Here is a tiny trained network, its code and every weight. The questions are about switching its units off for an input and a class, where a switched-off unit gives its printed mean instead of its output.

import numpy as np


def w(rows, s, z=0):
    codes = np.array(rows[::2]) - 128.0
    scale = np.full(codes.shape[1], s)
    scale[-1] = z or s
    return codes * scale


def norm(h):
    return h / np.sqrt((h * h).mean(-1, keepdims=True) + 1e-5)


def f(y):
    return np.maximum(y, 0)


def log_softmax(a):
    a = a - a.max(-1, keepdims=True)
    return a - np.log(np.exp(a).sum(-1, keepdims=True))


def net(x, mask):
    res = np.array(x, float).reshape(1, 6) / 4 @ E
    u = 0
    for l in range(2):
        y = f(norm(res) @ A[l][:, :-1].T + A[l][:, -1])
        res = res + np.where(mask[u : u + 11], y, B[l][:, -1]) @ B[l][:, :-1]
        u += 11
    return log_softmax(norm(res)[-1] @ U[:, :-1].T + U[:, -1])


A, B = {}, {}
E = w([
[170,1,102,106,252,58,129],'x0',
[205,8,60,98,122,231,54],'x1',
[139,57,196,177,123,71,11],'x2',
[46,106,133,180,157,201,47],'x3',
[111,137,127,178,72,80,110],'x4',
[253,105,177,186,79,136,102],'x5',
],0.0037)
A[0] = w([
[117,152,124,99,116,192,121,151],'0.n0',
[133,140,171,117,103,125,192,63],'0.n1',
[104,112,131,164,200,125,156,121],'0.n2',
[151,147,118,112,148,67,248,202],'0.n3',
[82,136,113,139,130,178,152,15],'0.n4',
[113,147,204,123,162,77,90,160],'0.n5',
[140,143,130,121,37,112,116,69],'0.n6',
[137,115,104,47,184,148,155,83],'0.n7',
[98,133,140,122,129,74,95,134],'0.n8',
[210,130,165,142,122,160,85,65],'0.n9',
[140,128,143,190,117,115,137,2],'0.n10',
],0.017,0.003)
B[0] = w([
[126,162,172,159,145,180,184,197],'0.n0',
[140,185,189,165,119,138,141,172],'0.n1',
[137,175,154,199,214,99,156,178],'0.n2',
[207,40,132,116,176,100,221,247],'0.n3',
[98,110,154,124,53,172,138,176],'0.n4',
[51,130,142,175,171,111,204,196],'0.n5',
[134,198,126,100,120,98,66,177],'0.n6',
[133,97,58,5,147,105,116,202],'0.n7',
[95,113,64,151,67,114,136,174],'0.n8',
[197,105,114,175,93,85,112,194],'0.n9',
[130,141,122,57,170,140,134,153],'0.n10',
],0.02,0.011)
A[1] = w([
[109,118,118,175,158,79,184,208],'1.n0',
[42,112,184,91,81,247,122,25],'1.n1',
[200,166,103,197,113,138,4,6],'1.n2',
[66,168,108,165,98,83,66,57],'1.n3',
[190,96,169,142,82,142,202,82],'1.n4',
[146,109,201,131,150,147,134,15],'1.n5',
[73,191,126,154,96,170,174,162],'1.n6',
[199,133,139,77,133,144,148,135],'1.n7',
[143,86,171,164,92,26,150,106],'1.n8',
[62,178,94,99,153,121,70,39],'1.n9',
[33,205,84,60,129,114,62,21],'1.n10',
],0.015,0.0019)
B[1] = w([
[142,122,147,120,40,139,60,254],'1.n0',
[121,47,232,159,137,228,167,202],'1.n1',
[202,124,74,217,213,184,147,196],'1.n2',
[106,115,89,48,108,86,99,163],'1.n3',
[92,188,111,120,154,108,57,250],'1.n4',
[104,183,130,126,128,126,134,159],'1.n5',
[181,41,111,92,136,165,114,211],'1.n6',
[146,170,187,137,76,104,113,205],'1.n7',
[54,122,91,127,91,180,113,240],'1.n8',
[86,181,113,84,173,139,97,144],'1.n9',
[39,177,118,101,253,137,99,153],'1.n10',
],0.022,0.011)
U = w([
[168,253,215,114,67,103,117,136],'0',
[223,65,108,33,150,53,202,142],'1',
[81,110,158,233,174,65,246,114],'2',
[131,148,118,146,157,134,174,3],'3',
[65,169,78,54,234,140,81,117],'4',
[226,163,57,235,176,170,90,130],'5',
[118,63,211,128,149,243,171,139],'6',
[58,84,78,171,27,100,84,146],'7',
],0.012,0.014)

Each question gives the input, the list of numbers given to net, and the class t.
The units are the neurons (one row each of A and B). Each row of codes is followed by its name. A weight is (code - 128) times the scale printed after its matrix; where a second scale follows, it is the last column's (A, B and U).
mask holds one flag per neuron, layer by layer. A switched-off neuron (its flag False) gives its mean, the last column of its row in B, instead of its output. The means were averaged over made-up inputs and are rounded, as every weight is.
A unit's drop is (log p(t) with every unit on - log p(t) with that unit switched off) / (log p(t) with every unit on - log p(t) with every unit switched off).
The circuit of an input: a set's keep is (log p(t) with only the set's units on - log p(t) with every unit switched off) / (log p(t) with every unit on - log p(t) with every unit switched off). Starting from the 12 units with the biggest drops (on a tie, the unit counted first), units are removed one at a time, each time the one whose removal leaves the highest keep (on an exact tie, the one counted first), for as long as the keep stays at least 0.8.
units of the circuit, in order: the units of the circuit, biggest drop first
top k neurons: the k neurons with the biggest drops, biggest first
k most important neurons of layer l: the k neurons of layer l with the biggest drops, biggest first
input [5,-6,3,3,-4,4], class 2: units of the circuit, in order -> [0.n5]
input [3,-5,-7,2,7,-5], class 0: 2 most important neurons of layer 1 -> [1.n0; 1.n6]
input [-7,-6,7,-1,-5,-1], class 4: units of the circuit, in order -> [0.n3; 1.n10]
input [4,5,3,-7,8,2], class 5: top 2 neurons -> [1.n2; 0.n5]
input [-8,6,-7,-7,6,8], class 5: units of the circuit, in order -> [1.n2; 0.n6; 0.n9]
input [-6,-4,0,1,3,1], class 4: units of the circuit, in order -> [0.n6; 0.n3; 1.n10]
input [3,2,-8,3,-6,8], class 0: top 2 neurons -> [1.n7; 1.n6]
input [-1,7,7,2,-8,-2], class 5: units of the circuit, in order -> [0.n3; 0.n9; 1.n2]
input [-8,-4,2,-6,4,-6], class 7: top 2 neurons -> [1.n8; 0.n8]
input [1,8,7,0,2,-5], class 5: units of the circuit, in order -> [0.n3; 0.n5; 1.n2]
input [7,7,1,-4,4,-5], class 4: top 2 neurons -> [0.n3; 0.n7]
input [6,-3,8,-3,-5,-4], class 7: top 2 neurons -> [1.n0; 0.n8]
input [7,0,5,4,-8,0], class 7: top 2 neurons -> [1.n0; 0.n6]
input [4,5,7,-5,-8,6], class 5: top 2 neurons -> [1.n2; 0.n3]
input [-3,8,-2,0,6,0], class 5: top 2 neurons -> [0.n3; 1.n2]
input [6,-8,-2,-2,3,6], class 2: top 2 neurons -> [0.n3; 0.n5]
input [-1,1,2,-2,-4,-4], class 4: top 2 neurons -> [0.n7; 0.n3]
input [-2,5,3,-4,-4,-8], class 4: 2 most important neurons of layer 0 -> [0.n7; 0.n3]
input [4,2,4,8,1,6], class 5: units of the circuit, in order -> [0.n9; 0.n3; 1.n2]
input [2,-8,-2,7,-4,-8], class 7: units of the circuit, in order -> [1.n0]
input [3,-2,-8,-6,4,-3], class 1: units of the circuit, in order -> [0.n3]
input [1,-5,1,-3,6,1], class 7: top 2 neurons -> [0.n8; 1.n0]
input [2,8,-4,0,1,-3], class 4: units of the circuit, in order -> [0.n7; 0.n3]
input [8,-2,-2,8,-3,-8], class 4: top 2 neurons -> [0.n7; 0.n3]
input [7,4,4,0,-2,-3], class 4: top 2 neurons -> [0.n3; 0.n7]
